Where the symbols take the elements:
QG: w>SG, p>QF, z>LS, l>CF, a>HH
MG: w>LH, p>ZR, z>HH, l>LQ, a>CF
CT: w>JQ, p>BP, z>-, l>ZP, a>CH
CZ: w>RD, p>LS, z>BL, l>SG, a>ZZ
DS: w>BD, p>GH, z>RG, l>-, a>SB
DZ: w>ZZ, p>JZ, z>GJ, l>HH, a>LS
QC: w>BL, p>GM, z>-, l>LS, a>GJ
SJ: w>SB, p>JD, z>MP, l>-, a>GH
RL: w>FJ, p>NB, z>MR, l>FT, a>QQ
QB: w>HH, p>FS, z>JZ, l>ZR, a>QF
HF: w>FT, p>SB, z>NB, l>-, a>BD
CD: w>HJ, p>BL, z>-, l>RD, a>FL
MP: w>FR, p>CF, z>SG, l>SJ, a>LH
FS: w>QB, p>MZ, z>ZP, l>QQ, a>MR
GJ: w>BH, p>JQ, z>-, l>DZ, a>QC
JZ: w>DZ, p>ZP, z>JQ, l>QB, a>TR
FL: w>BP, p>BH, z>-, l>BB, a>CD
ZZ: w>BB, p>DZ, z>BH, l>LD, a>CZ
ZT: w>MZ, p>LD, z>BB, l>RG, a>SR
LS: w>CZ, p>TR, z>QC, l>QG, a>DZ
CQ: w>JD, p>FT, z>FJ, l>-, a>CR
JD: w>SJ, p>CQ, z>CF, l>-, a>LQ
MR: w>QF, p>JT, z>MQ, l>RL, a>FS
HJ: w>CH, p>CD, z>-, l>HG, a>BP
BB: w>SF, p>ZZ, z>FL, l>ZT, a>RD
ZP: w>JZ, p>SF, z>CT, l>FS, a>MQ
HD: w>CR, p>BD, z>QQ, l>-, a>FT
LH: w>RG, p>MG, z>LD, l>GH, a>MP
FT: w>CQ, p>HF, z>RL, l>-, a>HD
QF: w>QG, p>MR, z>TR, l>FJ, a>QB
CH: w>GM, p>HJ, z>-, l>MQ, a>CT
RG: w>SM, p>LH, z>ZT, l>DS, a>FR
JQ: w>GJ, p>CT, z>-, l>JZ, a>GM
CR: w>LQ, p>HD, z>ZR, l>-, a>CQ
RD: w>HG, p>CZ, z>CD, l>SR, a>BB
BL: w>CD, p>QC, z>-, l>CZ, a>BH
SM: w>QQ, p>RG, z>MZ, l>BD, a>NB
SR: w>JT, p>SG, z>RD, l>FR, a>ZT
BD: w>HD, p>DS, z>SM, l>-, a>HF
BH: w>FL, p>GJ, z>-, l>ZZ, a>BL
JT: w>MR, p>SR, z>HG, l>NB, a>MZ
FJ: w>CF, p>RL, z>QF, l>CQ, a>ZR
HG: w>MQ, p>RD, z>HJ, l>JT, a>SF
CF: w>MP, p>FJ, z>QG, l>JD, a>MG
SG: w>SR, p>QG, z>CZ, l>MP, a>LD
LQ: w>GH, p>CR, z>MG, l>-, a>JD
HH: w>LD, p>QB, z>DZ, l>MG, a>QG
QQ: w>ZR, p>SM, z>FS, l>HD, a>RL
GH: w>DS, p>LQ, z>LH, l>-, a>SJ
LD: w>ZT, p>HH, z>ZZ, l>LH, a>SG
NB: w>RL, p>FR, z>JT, l>HF, a>SM
SF: w>ZP, p>BB, z>BP, l>MZ, a>HG
GM: w>QC, p>CH, z>-, l>TR, a>JQ
BP: w>CT, p>FL, z>-, l>SF, a>HJ
MZ: w>FS, p>ZT, z>SF, l>SM, a>JT
TR: w>LS, p>MQ, z>GM, l>QF, a>JZ
ZR: w>MG, p>QQ, z>QB, l>CR, a>FJ
FR: w>NB, p>MP, z>SR, l>SB, a>RG
MQ: w>TR, p>HG, z>CH, l>MR, a>ZP
SB: w>HF, p>SJ, z>FR, l>-, a>DS

In the rows, zero is written as 49.

The rows follow the links: the fewer symbols apart two elements are, the more alike their rows tend to be.

Each row is also shifted at random along 4 hidden directions that mean nothing.

Name the element of each row.
 45   35   52   47   56   65   56   56   43   35   56   43   42   60   68   68   40   45   34   32   28   48   45   54   52   68: MR
 51   51   70   56   69   72   48   19   39   64   56   39   34   62   69   60   52   46   29   56   38   54   62   35   46   32: JD
 26   62   41   45   66   56   54   61   53   47   57   48   47   50   50   62   54   44   59   45   48   35   68   49   59   56: SR
 27   53   49   56   64   63   47   55   55   51   52   53   49   50   59   55   52   51   65   37   45   25   67   57   53   47: SG
 86   64   49   47   60   71   63   38   36   72   49   49   42   43   60   60   40   33   41   62   32   58   59   16   65   40: FJ
 43   45   55   57   37   44   50   35   53   63   31   50   57   25   55   22   41   50   48   48   48   54   54   30   50   32: HH
 91   51   56   59   49   40   42   35   63   57   37   46   51   38   48   33   54   52   48   51   63   51   55   40   44   29: LQ
  8   49   48   57   83   52   38   76   68   25   44   49   39   50   54   75   39   43   33   41   51   41   31   51   51   55: HF
 72   55   34   41   48   58   59   61   36   50   55   66   49   50   47   65   42   42   60   53   35   51   43   46   66   63: MQ
 32   44   36   53   64   52   61   66   68   26   45   46   46   47   59   72   47   49   46   25   45   37   53   58   60   69: JT
 22   58   48   48   73   57   51   56   58   44   55   37   40   58   57   67   55   43   40   43   49   39   64   51   49   52: FR
108   31   50   56   50   63   58   40   51   40   51   49   45   56   71   58   53   58   53   26   34   36   64   63   57   56: QF
 50   73   32   54   54   56   52   49   54   67   44   81   49   37   38   57   53   49   89   62   55   38   56   43   77   44: BL
 82   41   47   44   21   44   60   34   38   61   43   55   58   39   45   30   46   51   49   56   44   66   44   39   52   47: JZ
 41   58   34   48   37   27   56   57   71   47   36   43   60   30   35   34   55   48   53   41   67   43   58   46   52   49: ZT
 31   44   61   44   30   42   34   39   29   56   65   52   53   67   38   35   61   61   62   60   55   49   48   70   29   46: BH
 61   42   39   61   51   53   46   53   62   41   50   61   50   51   58   56   63   68   82   25   50   18   73   78   58   52: CZ
 42   56   37   51   71   51   54   70   69   33   42   46   45   43   53   70   44   41   41   36   49   40   50   45   63   62: NB
 67   30   43   53   31   32   70   41   65   37   34   35   55   33   56   40   47   54   27   32   47   64   43   44   54   55: FS
 24   33   69   57   59   76   54   24   38   55   56   43   43   57   81   53   47   52   36   35   23   47   65   44   49   41: QG
 20   46   57   45   26   47   63   13   35   72   55   35   50   53   49   29   63   52   41   58   50   64   64   38   43   37: ZZ
 37   36   43   46   27   38   62   50   53   40   36   51   55   35   48   40   38   48   38   44   45   66   26   44   53   56: ZP
 65   46   56   43   34   43   43   56   37   54   41   52   61   39   44   25   34   43   47   56   43   57   37   38   42   45: QB
 67   35   49   42   40   60   57   41   28   44   67   49   38   77   56   68   57   57   47   48   36   57   42   69   49   67: CH

The symbols that take the first to the second take the third to the fourth, perhaps in another order. What is the fourth?
Answer with the element's name.
A  73   65   43   32   40   33   58   49   45   56   53   27   53   49   33   41   53   36   34   67   62   65   51   35   45   51
B  64   55   34   41   57   52   56   75   54   32   60   49   45   55   47   68   50   46   55   37   49   35   59   65   57   70
C  47   43   55   51   55   36   35   66   57   33   42   42   49   46   45   46   35   47   30   48   56   56   23   46   34   49
D RL

A  28   34   50   48   24   35   71   13   59   49   49   23   45   52   55   40   70   59   29   35   54   61   63   57   44   49
B  44   56   35   48   49   52   57   45   55   52   57   60   44   56   45   67   64   56   68   49   53   44   57   62   64   58
C  82   60   56   45   42   36   41   43   50   58   53   35   56   48   38   28   63   50   56   54   69   44   71   51   33   36
D SG

A  37   55   45   35   29   34   51   49   38   53   58   43   58   54   30   32   61   52   58   57   62   52   53   56   40   53
B  42   55   50   59   71   63   55   33   63   55   45   45   41   41   66   58   56   47   49   43   47   38   76   35   63   38
C  37   29   53   60   29   44   46   32   54   51   40   61   53   42   52   35   51   64   60   44   51   52   42   58   47   39
D QF

A  13   18   57   63   33   45   50   36   52   39   36   54   50   45   62   42   38   66   38   36   39   63   23   57   44   46
B  59   50   43   47   23   29   60   34   52   54   55   44   49   56   33   42   72   61   56   52   64   56   55   61   49   53
C  59   41   50   45   44   34   44   65   54   36   40   37   55   43   44   39   38   43   29   46   54   56   31   49   37   53
D LH

A  25   45   42   61   55   60   53   46   62   48   44   62   47   45   60   57   53   56   69   33   45   28   68   58   62   50
B  49   41   56   52   28   44   46   35   38   61   43   55   58   39   48   25   49   55   60   54   44   53   51   47   44   34
C  65   36   49   56   66   56   50   63   63   27   48   43   43   54   64   68   43   51   37   29   39   40   46   57   51   61
D SM

A  95   47   46   42   42   32   53   57   60   39   39   38   56   37   43   38   46   48   36   42   58   58   39   46   45   52
B  29   61   50   58   55   42   36   64   63   57   20   63   60   11   40   23   26   38   59   55   58   46   36   21   53   27
C  17   54   39   40   28   38   58   46   40   55   46   53   52   46   30   48   50   46   46   65   53   71   32   40   55   54
D JQ

A  71   51   47   59   69   64   46   61   58   48   37   62   47   37   59   56   33   43   51   43   39   40   46   36   63   46
B  66   46   65   53   50   45   32   52   47   48   44   45   51   48   46   37   38   46   38   57   52   57   32   41   34   38
C  45   51   47   31   42   60   59   41   24   53   75   47   42   77   45   71   61   49   48   60   41   58   49   59   50   66
D SF

A  43   53   36   44   62   60   57   70   50   42   43   60   49   37   54   65   31   37   49   45   34   49   40   37   68   62
B  25   22   62   66   63   68   41   46   55   39   47   50   43   52   79   54   43   62   51   19   28   28   59   65   45   44
C  45   41   42   46   27   40   62   41   44   51   41   56   50   41   37   45   42   50   43   58   48   69   27   43   59   56
D GJ

A  50   52   51   41   49   72   53   50   19   63   58   69   48   52   54   56   36   39   60   61   27   54   43   35   62   52
B  75   45   53   41   40   38   50   52   41   42   50   27   53   54   47   39   47   45   25   53   49   66   39   44   34   54
C  10   25   58   61   51   70   48   41   41   42   49   64   40   58   68   63   35   60   45   38   24   52   33   56   55   52
D FS

A  38   31   60   56   56   36   35   61   62   24   38   35   50   50   52   46   39   52   24   39   55   55   20   55   31   49
B  44   61   37   54   49   27   59   47   79   48   30   35   55   28   38   38   55   45   41   46   73   53   57   38   53   43
C  57   67   46   40   51   35   51   50   53   52   48   32   50   47   35   49   50   37   28   67   66   65   41   32   42   47
D LH

A  44   37   48   51   46   38   55   59   64   35   32   38   53   33   47   41   34   42   24   41   52   63   28   38   45   52
B  46   59   53   37   45   35   50   40   44   55   58   21   51   58   39   36   63   43   33   57   64   58   61   47   34   43
C  72   70   42   47   72   59   52   60   51   53   45   56   42   42   44   67   38   31   42   64   45   57   40   25   64   51
D SB

A  34   62   39   39   43   27   38   74   53   42   50   46   63   41   29   31   52   45   61   51   67   39   52   60   32   54
B  47   28   63   61   44   44   51   35   61   42   30   34   49   36   66   34   35   52   21   37   43   60   40   37   42   37
C  54   46   47   57   48   63   47   43   41   57   53   72   46   53   53   55   50   58   75   52   41   39   51   57   60   45
D HG

A  29   52   45   38   35   28   34   70   43   40   60   50   61   57   27   33   54   52   69   50   67   37   45   75   31   58
B  51   62   48   42   49   63   51   37   26   68   70   55   46   63   51   53   62   49   70   56   44   39   72   54   52   47
C  62   67   43   61   70   62   44   57   61   59   34   68   49   26   56   52   37   41   67   47   45   32   61   29   68   34
D ZR

A  21   47   60   43   28   46   47   24   26   69   62   45   49   65   43   36   61   56   49   64   49   64   50   52   34   39
B  40   44   44   49   27   47   57   42   41   62   34   61   57   26   46   30   32   44   47   61   38   68   30   26   60   45
C  54   58   38   34   35   31   55   64   46   44   50   35   58   46   32   36   51   42   42   54   58   56   45   49   44   62
D LH

A  30   55   52   50   62   65   50   47   44   57   54   50   47   53   60   54   51   48   59   46   43   35   76   47   53   42
B  14   56   60   51   66   77   49   43   31   68   50   58   48   44   65   51   32   37   50   56   25   45   58   22   57   36
C  59   46   55   47   47   67   46   41   24   61   65   62   46   65   59   50   51   54   68   49   33   40   60   59   47   45
D TR

